Here is a tiny trained network, its code and every weight. The questions are about switching its units off for an input and a class, where a switched-off unit gives its printed mean instead of its output.

import numpy as np


def w(rows, s, z=0):
    codes = np.array(rows[::2]) - 128.0
    scale = np.full(codes.shape[1], s)
    scale[-1] = z or s
    return codes * scale


def norm(h):
    return h / np.sqrt((h * h).mean(-1, keepdims=True) + 1e-5)


def f(y):
    return np.maximum(y, 0)


def log_softmax(a):
    a = a - a.max(-1, keepdims=True)
    return a - np.log(np.exp(a).sum(-1, keepdims=True))


def net(x, mask):
    res = np.array(x, float).reshape(1, 8) / 4 @ E
    u = 0
    for l in range(2):
        y = f(norm(res) @ A[l][:, :-1].T + A[l][:, -1])
        res = res + np.where(mask[u : u + 6], y, B[l][:, -1]) @ B[l][:, :-1]
        u += 6
    return log_softmax(norm(res)[-1] @ U[:, :-1].T + U[:, -1])


A, B = {}, {}
E = w([
[47,141,69,134,183],'x0',
[75,79,145,161,183],'x1',
[126,50,213,125,123],'x2',
[115,81,152,236,1],'x3',
[79,116,100,126,115],'x4',
[78,217,63,109,132],'x5',
[195,88,166,152,118],'x6',
[189,113,207,90,88],'x7',
],0.0059)
A[0] = w([
[156,174,34,164,2,4],'L0N0',
[175,209,103,37,141,82],'L0N1',
[196,109,166,54,141,124],'L0N2',
[37,115,53,151,66,44],'L0N3',
[214,123,176,186,61,108],'L0N4',
[207,219,107,9,145,87],'L0N5',
],0.0075,0.0027)
B[0] = w([
[118,77,111,115,152,203],'L0N0',
[186,126,145,10,162,226],'L0N1',
[98,121,56,106,149,214],'L0N2',
[111,151,52,136,121,203],'L0N3',
[222,151,126,163,101,228],'L0N4',
[130,190,154,95,141,254],'L0N5',
],0.012,0.0048)
A[1] = w([
[84,78,2,136,147,124],'L1N0',
[168,105,237,177,88,248],'L1N1',
[161,46,28,120,153,156],'L1N2',
[194,102,151,181,41,170],'L1N3',
[86,175,58,105,78,140],'L1N4',
[83,92,114,137,251,204],'L1N5',
],0.0081,0.0013)
B[1] = w([
[148,132,98,146,110,253],'L1N0',
[150,106,95,145,140,219],'L1N1',
[86,131,160,141,117,226],'L1N2',
[245,169,189,164,86,240],'L1N3',
[90,173,120,138,126,214],'L1N4',
[108,81,185,129,108,247],'L1N5',
],0.013,0.0048)
U = w([
[45,7,218,166,142,1],'0',
[11,148,80,225,60,184],'1',
[246,102,173,223,38,227],'2',
[132,197,159,12,184,93],'3',
],0.011,0.0019)

Each question gives the input, the list of numbers given to net, and the class t.
The units are the neurons (one row each of A and B). Each row of codes is followed by its name. A weight is (code - 128) times the scale printed after its matrix; where a second scale follows, it is the last column's (A, B and U).
mask holds one flag per neuron, layer by layer. A switched-off neuron (its flag False) gives its mean, the last column of its row in B, instead of its output. The means were averaged over made-up inputs and are rounded, as every weight is.
A unit's drop is (log p(t) with every unit on - log p(t) with that unit switched off) / (log p(t) with every unit on - log p(t) with every unit switched off).
The circuit of an input: a set's keep is (log p(t) with only the set's units on - log p(t) with every unit switched off) / (log p(t) with every unit on - log p(t) with every unit switched off). Starting from all 12 units, units are removed one at a time, each time the one whose removal leaves the highest keep (on an exact tie, the one counted first), for as long as the keep stays at least 0.8.
units of the circuit, in order: the units of the circuit, biggest drop first
most important unit: the unit with the biggest drop
top k neurons: the k neurons with the biggest drops, biggest first
top k neurons in layer l: the k neurons of layer l with the biggest drops, biggest first
drop when u is switched off: that unit's drop, to one decimal
input [1,8,-8,1,-2,7,8,8], class 3: units of the circuit, in order	[L1N3]
input [-3,8,-1,-7,2,-7,-6,8], class 0: top 2 neurons	[L1N5 L0N1]
input [-1,-8,7,-3,8,5,8,8], class 3: units of the circuit, in order	[L0N2 L1N3]
input [0,5,4,-7,-7,-2,2,-5], class 0: units of the circuit, in order	[L1N5 L0N1]
input [5,-6,5,0,-7,8,8,8], class 3: top 2 neurons in layer 0	[L0N2 L0N5]
input [-2,-5,2,-3,-1,-4,0,4], class 3: units of the circuit, in order	[L0N2 L1N3]
input [-3,-3,-8,5,1,2,-6,2], class 1: units of the circuit, in order	[L0N0 L1N3]
input [-4,4,2,-3,0,1,6,-2], class 0: top 3 neurons	[L0N2 L1N3 L1N2]
input [-3,6,5,2,8,0,-3,-4], class 1: top 3 neurons in layer 0	[L0N3 L0N1 L0N0]
input [-5,-7,1,-8,4,-6,8,0], class 3: top 2 neurons	[L0N2 L1N3]
input [1,5,-7,-1,-2,2,8,3], class 3: drop when L0N3 is switched off	0.0
input [2,-1,4,1,-2,7,0,7], class 3: drop when L1N3 is switched off	0.1
input [1,6,-6,5,-1,-3,-2,-2], class 1: drop when L0N3 is switched off	0.1
input [8,2,2,-8,2,-8,-3,6], class 0: most important unit	L1N5
